Below are the code and all the weights of a small trained network. Each question names an input and a class and asks about switching units off, where a switched-off unit gives its printed mean instead of its output.

import numpy as np


def w(rows, s, z=0):
    codes = np.array(rows[::2]) - 128.0
    scale = np.full(codes.shape[1], s)
    scale[-1] = z or s
    return codes * scale


def norm(h):
    return h / np.sqrt((h * h).mean(-1, keepdims=True) + 1e-5)


def f(y):
    return np.maximum(y, 0)


def log_softmax(a):
    a = a - a.max(-1, keepdims=True)
    return a - np.log(np.exp(a).sum(-1, keepdims=True))


def net(x, mask):
    res = np.array(x, float).reshape(1, 4) / 4 @ E
    u = 0
    for l in range(2):
        y = f(norm(res) @ A[l][:, :-1].T + A[l][:, -1])
        res = res + np.where(mask[u : u + 13], y, B[l][:, -1]) @ B[l][:, :-1]
        u += 13
    return log_softmax(norm(res)[-1] @ U[:, :-1].T + U[:, -1])


A, B = {}, {}
E = w([
[70,165,118,184,100,107,52,228,2],'x0',
[76,85,230,166,49,141,130,58,165],'x1',
[68,191,165,49,152,55,154,53,137],'x2',
[76,123,161,138,172,127,162,226,109],'x3',
],0.0056)
A[0] = w([
[40,186,146,154,97,85,108,160,104,120],'L0N1',
[176,151,85,137,173,140,147,65,133,55],'L0N2',
[153,153,40,217,160,119,144,225,151,150],'L0N3',
[114,141,96,122,92,142,192,73,141,119],'L0N4',
[143,108,120,86,147,255,98,120,167,65],'L0N5',
[158,145,90,155,73,166,32,115,137,209],'L0N6',
[142,107,170,153,104,133,170,119,160,4],'L0N7',
[212,176,82,67,109,185,106,128,87,69],'L0N8',
[202,74,150,130,174,86,200,132,164,130],'L0N9',
[214,149,60,102,192,83,137,149,146,147],'L0N10',
[74,79,227,138,151,142,124,90,156,139],'L0N11',
[146,56,62,128,162,127,133,152,162,206],'L0N12',
[122,161,131,87,47,94,104,55,155,114],'L0N13',
],0.0075,0.0027)
B[0] = w([
[95,49,110,170,177,171,117,95,135,228],'L0N1',
[156,44,150,118,121,121,171,168,124,173],'L0N2',
[164,103,195,90,107,66,165,77,95,255],'L0N3',
[78,152,130,1,165,183,120,183,136,186],'L0N4',
[69,74,174,165,61,127,97,59,127,180],'L0N5',
[89,150,157,155,214,69,103,134,161,235],'L0N6',
[130,92,90,178,101,212,156,76,22,168],'L0N7',
[125,157,131,150,178,98,106,79,166,187],'L0N8',
[131,119,85,65,105,190,99,171,79,207],'L0N9',
[191,123,187,138,165,153,175,145,138,222],'L0N10',
[160,207,113,206,75,241,142,126,154,237],'L0N11',
[89,137,86,117,45,169,119,168,179,206],'L0N12',
[173,50,113,114,153,84,65,201,148,223],'L0N13',
],0.0061,0.0058)
A[1] = w([
[187,125,80,134,94,170,111,115,184,158],'L1N1',
[80,124,159,197,61,85,57,184,192,183],'L1N2',
[84,102,86,101,115,115,98,165,235,53],'L1N3',
[102,133,144,121,102,191,201,107,88,123],'L1N4',
[189,253,62,150,221,129,139,58,95,56],'L1N5',
[112,120,74,131,121,153,111,199,101,185],'L1N6',
[38,222,88,42,193,166,119,116,156,139],'L1N7',
[113,132,120,78,118,157,80,93,156,92],'L1N8',
[216,112,150,183,84,129,237,236,143,199],'L1N9',
[100,173,164,249,214,133,160,79,94,160],'L1N10',
[185,99,186,223,31,51,38,71,172,161],'L1N11',
[210,212,183,147,191,77,64,153,164,158],'L1N12',
[133,94,111,92,197,194,82,54,226,251],'L1N13',
],0.0062,0.0025)
B[1] = w([
[48,122,144,145,132,44,161,122,76,192],'L1N1',
[174,159,70,55,147,112,209,108,239,213],'L1N2',
[115,194,176,155,115,221,86,137,132,156],'L1N3',
[139,137,62,114,65,98,4,60,108,176],'L1N4',
[206,226,227,123,57,178,125,94,96,159],'L1N5',
[101,96,136,53,104,57,175,11,163,163],'L1N6',
[168,55,121,176,167,37,90,178,140,169],'L1N7',
[160,130,66,215,122,197,39,134,165,162],'L1N8',
[124,125,94,44,196,110,160,115,146,216],'L1N9',
[187,106,125,149,42,164,160,35,82,210],'L1N10',
[126,123,142,61,218,105,130,194,54,234],'L1N11',
[54,140,131,235,1,140,65,126,142,191],'L1N12',
[66,138,110,177,139,83,152,165,60,255],'L1N13',
],0.0059,0.0069)
U = w([
[84,133,101,136,150,122,35,182,183,55],'0',
[122,77,143,155,135,69,112,94,45,251],'1',
[192,241,188,176,27,122,74,110,90,29],'2',
[82,142,117,180,2,231,128,62,145,164],'3',
[190,139,121,19,167,128,189,164,133,100],'4',
],0.014,0.0027)

Each question gives the input, the list of numbers given to net, and the class t.
The units are the neurons (one row each of A and B). Each row of codes is followed by its name. A weight is (code - 128) times the scale printed after its matrix; where a second scale follows, it is the last column's (A, B and U).
mask holds one flag per neuron, layer by layer. A switched-off neuron (its flag False) gives its mean, the last column of its row in B, instead of its output. The means were averaged over made-up inputs and are rounded, as every weight is.
A unit's drop is (log p(t) with every unit on - log p(t) with that unit switched off) / (log p(t) with every unit on - log p(t) with every unit switched off).
The circuit of an input: a set's keep is (log p(t) with only the set's units on - log p(t) with every unit switched off) / (log p(t) with every unit on - log p(t) with every unit switched off). Starting from the 12 units with the biggest drops (on a tie, the unit counted first), units are removed one at a time, each time the one whose removal leaves the highest keep (on an exact tie, the one counted first), for as long as the keep stays at least 0.8.
units of the circuit, in order: the units of the circuit, biggest drop first
most important unit: the unit with the biggest drop
k most important neurons: the k neurons with the biggest drops, biggest first
k most important neurons of layer l: the k neurons of layer l with the biggest drops, biggest first
input [7,-3,1,-4], class 2: units of the circuit, in order => L1N5, L0N13
input [-4,-7,-3,-8], class 1: units of the circuit, in order => L1N13, L1N1
input [4,6,6,0], class 3: units of the circuit, in order => L0N11
input [-1,6,6,-1], class 0: 3 most important neurons => L0N13, L1N10, L0N3
input [-3,5,-3,-6], class 1: 2 most important neurons of layer 0 => L0N7, L0N13
input [2,-5,-7,-5], class 2: units of the circuit, in order => L0N8, L1N5
input [7,-7,-6,-3], class 2: 2 most important neurons of layer 1 => L1N12, L1N5
input [3,4,-6,-7], class 0: units of the circuit, in order => L0N6, L1N2
input [-2,8,0,-7], class 1: 3 most important neurons of layer 0 => L0N13, L0N7, L0N12
input [7,2,-8,-8], class 1: units of the circuit, in order => L1N11, L0N11
input [7,-8,-1,0], class 2: 4 most important neurons => L1N5, L0N13, L0N8, L1N12
input [-2,4,3,-5], class 0: 2 most important neurons => L0N13, L0N4
input [1,2,-5,-6], class 0: units of the circuit, in order => L0N6, L0N3
input [1,-5,4,-2], class 2: most important unit => L1N12
input [-8,-3,-4,-7], class 0: units of the circuit, in order => L0N3, L1N10, L1N8, L1N13
input [-5,-1,8,5], class 0: 2 most important neurons of layer 1 => L1N7, L1N2
input [6,3,0,7], class 3: 3 most important neurons of layer 1 => L1N11, L1N10, L1N13
input [6,-8,2,2], class 2: 2 most important neurons => L1N5, L0N13
input [-3,4,6,0], class 0: 2 most important neurons of layer 1 => L1N7, L1N10
input [7,8,3,-6], class 1: units of the circuit, in order => L1N11
